Below are the code and all the weights of a small trained network. Each question names an input and a class and asks about switching units off, where a switched-off unit gives its printed mean instead of its output.

import numpy as np


def w(rows, s, z=0):
    codes = np.array(rows[::2]) - 128.0
    scale = np.full(codes.shape[1], s)
    scale[-1] = z or s
    return codes * scale


def norm(h):
    return h / np.sqrt((h * h).mean(-1, keepdims=True) + 1e-5)


def f(y):
    return np.maximum(y, 0)


def log_softmax(a):
    a = a - a.max(-1, keepdims=True)
    return a - np.log(np.exp(a).sum(-1, keepdims=True))


def net(x, mask):
    res = np.array(x, float).reshape(1, 3) / 4 @ E
    u = 0
    for l in range(2):
        y = f(norm(res) @ A[l][:, :-1].T + A[l][:, -1])
        res = res + np.where(mask[u : u + 10], y, B[l][:, -1]) @ B[l][:, :-1]
        u += 10
    return log_softmax(norm(res)[-1] @ U[:, :-1].T + U[:, -1])


A, B = {}, {}
E = w([
[120,101,66,63,78,96,216,122,103],'x0',
[116,186,168,103,53,186,117,183,158],'x1',
[191,11,224,116,156,131,161,136,170],'x2',
],0.012)
A[0] = w([
[166,114,142,165,193,113,98,99,90,60],'L0N1',
[70,200,71,143,120,169,130,86,116,103],'L0N2',
[146,148,119,135,75,168,95,161,122,76],'L0N3',
[99,182,133,178,190,131,47,131,141,81],'L0N4',
[122,155,196,128,102,179,72,216,147,171],'L0N5',
[160,118,154,152,161,99,133,88,156,51],'L0N6',
[85,146,160,53,3,178,136,150,189,192],'L0N7',
[127,128,85,69,100,57,206,124,123,4],'L0N8',
[172,86,124,48,137,108,198,117,103,101],'L0N9',
[94,156,111,154,186,115,99,104,128,51],'L0N10',
],0.012,0.0041)
B[0] = w([
[172,102,143,49,63,134,150,49,146,180],'L0N1',
[86,195,109,208,92,64,103,255,156,212],'L0N2',
[90,48,176,166,142,155,121,123,82,168],'L0N3',
[80,77,58,152,166,105,68,40,145,203],'L0N4',
[146,245,170,136,171,215,148,107,183,227],'L0N5',
[146,123,142,121,127,164,104,100,188,167],'L0N6',
[183,86,131,59,137,112,221,190,56,253],'L0N7',
[11,126,79,144,46,42,132,119,63,194],'L0N8',
[94,147,44,55,116,174,34,123,46,212],'L0N9',
[124,59,115,124,146,208,79,130,92,167],'L0N10',
],0.01,0.012)
A[1] = w([
[119,151,89,142,68,96,114,151,100,180],'L1N1',
[137,113,84,121,97,42,122,143,110,136],'L1N2',
[164,162,131,132,140,112,166,158,98,55],'L1N3',
[155,138,191,146,114,133,162,131,161,40],'L1N4',
[134,54,134,149,157,64,125,112,122,58],'L1N5',
[123,125,79,136,111,6,138,147,88,130],'L1N6',
[72,178,87,163,146,149,108,138,92,150],'L1N7',
[126,76,123,104,75,74,158,101,145,99],'L1N8',
[126,122,75,139,103,61,139,135,83,116],'L1N9',
[132,192,165,162,86,141,142,207,149,2],'L1N10',
],0.017,0.0043)
B[1] = w([
[103,69,116,88,103,59,162,148,159,242],'L1N1',
[80,85,74,87,51,102,161,102,117,226],'L1N2',
[123,135,168,176,119,155,79,60,163,169],'L1N3',
[149,172,162,73,155,103,191,197,95,165],'L1N4',
[131,109,97,92,99,174,102,84,67,160],'L1N5',
[70,97,86,37,24,75,214,162,121,254],'L1N6',
[102,105,97,162,102,118,144,187,81,237],'L1N7',
[88,122,79,197,125,126,108,134,95,185],'L1N8',
[105,127,113,92,99,65,170,141,125,237],'L1N9',
[125,8,70,59,41,92,180,99,58,196],'L1N10',
],0.013,0.012)
U = w([
[149,95,100,142,128,164,60,17,120,113],'0',
[186,160,199,88,137,156,208,166,119,133],'1',
[163,137,146,180,168,44,132,137,124,3],'2',
[79,100,72,112,57,60,159,156,92,218],'3',
[89,162,106,249,156,127,78,174,130,73],'4',
[180,193,189,128,161,121,98,67,227,67],'5',
],0.019,0.0052)

Each question gives the input, the list of numbers given to net, and the class t.
The units are the neurons (one row each of A and B). Each row of codes is followed by its name. A weight is (code - 128) times the scale printed after its matrix; where a second scale follows, it is the last column's (A, B and U).
mask holds one flag per neuron, layer by layer. A switched-off neuron (its flag False) gives its mean, the last column of its row in B, instead of its output. The means were averaged over made-up inputs and are rounded, as every weight is.
A unit's drop is (log p(t) with every unit on - log p(t) with that unit switched off) / (log p(t) with every unit on - log p(t) with every unit switched off).
top k neurons: the k neurons with the biggest drops, biggest first
top k neurons in layer l: the k neurons of layer l with the biggest drops, biggest first
drop of u: that unit's drop, to one decimal
input [-3,-3,8], class 0: top neuron in layer 0	[L0N5]
input [-7,2,0], class 0: top 2 neurons	[L0N4, L0N2]
input [-7,-5,8], class 0: top 2 neurons in layer 0	[L0N5, L0N2]
input [-6,8,-2], class 1: top 4 neurons in layer 0	[L0N5, L0N8, L0N9, L0N7]
input [-5,2,5], class 1: top 2 neurons	[L1N4, L0N9]
input [1,1,4], class 1: top 2 neurons in layer 0	[L0N8, L0N2]
input [-7,4,0], class 4: top 2 neurons	[L0N4, L0N1]
input [-3,0,8], class 1: top 2 neurons	[L1N4, L0N4]
input [-5,2,-4], class 4: top 2 neurons	[L0N4, L1N6]
input [-4,1,-3], class 4: drop of L0N4	0.4
input [-8,-4,4], class 0: drop of L0N7	0.0
input [-4,-4,8], class 0: drop of L0N5	0.4
